Below are the code and all the weights of a small trained network. Each question names an input and a target symbol and asks about switching units off, where a switched-off unit gives its printed mean instead of its output.

import numpy as np


def w(rows, s, z=0):
    codes = np.array(rows[::2]) - 128.0
    scale = np.full(codes.shape[1], s)
    scale[-1] = z or s
    return codes * scale


def f(y):
    return y / 2 * (1 + np.tanh(0.7978845608 * (y + 0.044715 * y**3)))


def softmax(a):
    e = np.exp(a - a.max(-1, keepdims=True))
    return e / e.sum(-1, keepdims=True)


def log_softmax(a):
    a = a - a.max(-1, keepdims=True)
    return a - np.log(np.exp(a).sum(-1, keepdims=True))


def net(x, mask):
    ids = ['βγδεζηθλπστφψω'.index(c) for c in x.split()]
    T = len(ids)
    res = E[ids] + P[:T]
    r = res
    for j in range(3):
        rows = slice(2 * j, 2 * j + 2)
        q, k, v = (r @ M[0][rows].T for M in (Q, K, V))
        z = softmax(np.where(np.tri(T) > 0, q @ k.T / 2**0.5, -1e9)) @ v
        o = O[0][rows]
        res = res + np.where(mask[j], z, o[:, -1]) @ o[:, :-1]
    y = f(res @ A[0][:, :-1].T + A[0][:, -1])
    res = res + np.where(mask[3:7], y, B[0][:, -1]) @ B[0][:, :-1]
    return log_softmax(res[-1] @ U[:, :-1].T + U[:, -1])


Q, K, V, O, A, B = {}, {}, {}, {}, {}, {}
E = w([
[111,123,198,91,114,146],'β',
[116,131,138,115,149,143],'γ',
[98,175,147,198,146,76],'δ',
[210,132,74,141,68,196],'ε',
[95,125,123,132,75,155],'ζ',
[152,98,173,118,98,140],'η',
[120,123,162,133,149,106],'θ',
[88,199,66,104,123,146],'λ',
[126,92,115,139,186,70],'π',
[105,71,248,144,90,87],'σ',
[99,125,107,120,77,209],'τ',
[174,133,70,127,122,141],'φ',
[191,147,159,68,150,123],'ψ',
[71,117,84,108,155,91],'ω',
],0.017)
P = w([
[206,41,3,152,56,106],'0',
[82,89,136,161,120,141],'1',
[80,124,147,158,115,141],'2',
[90,154,178,149,99,140],'3',
[96,133,166,150,90,104],'4',
[104,153,195,149,81,102],'5',
[114,155,173,145,76,91],'6',
[124,145,147,152,74,81],'7',
],0.0053)
Q[0] = w([
[124,223,72,55,133,111],'H1',
[122,216,79,64,150,149],'H1',
[187,72,148,115,180,129],'H2',
[33,117,185,138,37,94],'H2',
[156,68,179,114,255,91],'H3',
[95,171,11,139,68,124],'H3',
],0.0086)
K[0] = w([
[104,225,64,77,149,165],'H1',
[42,184,44,121,216,191],'H1',
[225,149,100,136,164,228],'H2',
[254,75,17,184,20,133],'H2',
[165,140,14,37,100,223],'H3',
[80,136,152,217,163,93],'H3',
],0.0065)
V[0] = w([
[87,108,190,167,68,35],'H1',
[146,153,167,126,83,203],'H1',
[139,36,255,192,76,168],'H2',
[201,49,240,61,203,128],'H2',
[113,167,71,11,168,231],'H3',
[152,178,79,242,208,160],'H3',
],0.0059)
O[0] = w([
[104,169,161,149,126,189,159],'H1',
[86,128,96,53,116,209,155],'H1',
[180,153,102,97,27,13,54],'H2',
[192,78,116,73,88,63,4],'H2',
[66,27,104,95,244,166,119],'H3',
[46,92,70,200,13,1,23],'H3',
],0.0064,0.0023)
A[0] = w([
[181,73,126,186,96,201,2],'N1',
[208,122,109,229,188,136,100],'N2',
[3,178,186,103,92,97,109],'N3',
[104,184,17,55,209,84,100],'N4',
],0.0068,0.0028)
B[0] = w([
[153,147,42,99,100,189,105],'N1',
[172,120,66,173,154,121,111],'N2',
[172,115,51,191,122,155,254],'N3',
[166,113,255,151,176,210,232],'N4',
],0.0093,0.0034)
U = w([
[198,27,38,183,194,98,245],'β',
[87,164,95,157,103,125,235],'γ',
[184,77,226,9,230,83,253],'δ',
[85,186,94,140,119,120,234],'ε',
[117,133,212,140,71,69,99],'ζ',
[21,47,53,41,69,195,69],'η',
[209,128,37,154,113,212,132],'θ',
[120,66,190,104,109,150,91],'λ',
[71,205,41,248,88,76,136],'π',
[164,134,139,144,144,150,172],'σ',
[144,253,143,111,80,147,87],'τ',
[70,88,101,130,97,122,167],'φ',
[28,142,199,120,203,211,82],'ψ',
[140,111,120,162,153,133,55],'ω',
],0.0069,0.0038)

Each question gives the input, a string of symbols that net reads in full, and the target symbol t.
The units are the heads (2 rows each of Q, K, V and O) and the neurons (one row each of A and B). Each row of codes is followed by its name. A weight is (code - 128) times the scale printed after its matrix; where a second scale follows, it is the last column's (O, A, B and U).
mask holds one flag per unit, heads first, then neurons. A switched-off unit (its flag False) gives its mean, the last column of its rows in O or B, instead of its output. The means were averaged over made-up inputs and are rounded, as every weight is.
A unit's drop is (log p(t) with every unit on - log p(t) with that unit switched off) / (log p(t) with every unit on - log p(t) with every unit switched off).
The circuit of an input: a set's keep is (log p(t) with only the set's units on - log p(t) with every unit switched off) / (log p(t) with every unit on - log p(t) with every unit switched off). Starting from all 7 units, units are removed one at a time, each time the one whose removal leaves the highest keep (on an exact tie, the one counted first), for as long as the keep stays at least 0.8.
circuit, biggest first: the units of the circuit, biggest drop first
k most important neurons: the k neurons with the biggest drops, biggest first
heads that matter: for each layer, one digit per head in row order, 1 if its drop is at least 0.15 and else 0, layers parted by /
drop of u: that unit's drop, to one decimal
input ψ π λ δ λ ψ ψ λ, target π: circuit, biggest first	[H3]
input τ ε δ λ λ φ τ, target π: circuit, biggest first	[H3, N4]
input ε λ ζ θ σ σ σ φ, target τ: circuit, biggest first	[H3, H2]
input λ ψ ω, target ψ: circuit, biggest first	[H2, N4]
input λ λ σ ψ λ σ ζ, target τ: heads that matter	001
input β β β β λ β ψ ω, target δ: heads that matter	011
input β λ λ, target ψ: heads that matter	011
input λ ω β δ, target π: 2 most important neurons	[N4, N3]
input ω ω π δ λ δ τ, target π: circuit, biggest first	[H3, N4]
input τ λ γ δ λ λ ζ, target π: 2 most important neurons	[N3, N4]
input λ λ ω, target ψ: drop of H3	0.1
input δ σ λ, target τ: drop of H2	0.2
input σ ψ ψ ψ λ τ, target τ: drop of H3	0.8
input σ λ ψ β ψ λ λ λ, target τ: drop of H2	0.1
input λ λ λ, target ψ: most important neuron	[N4]
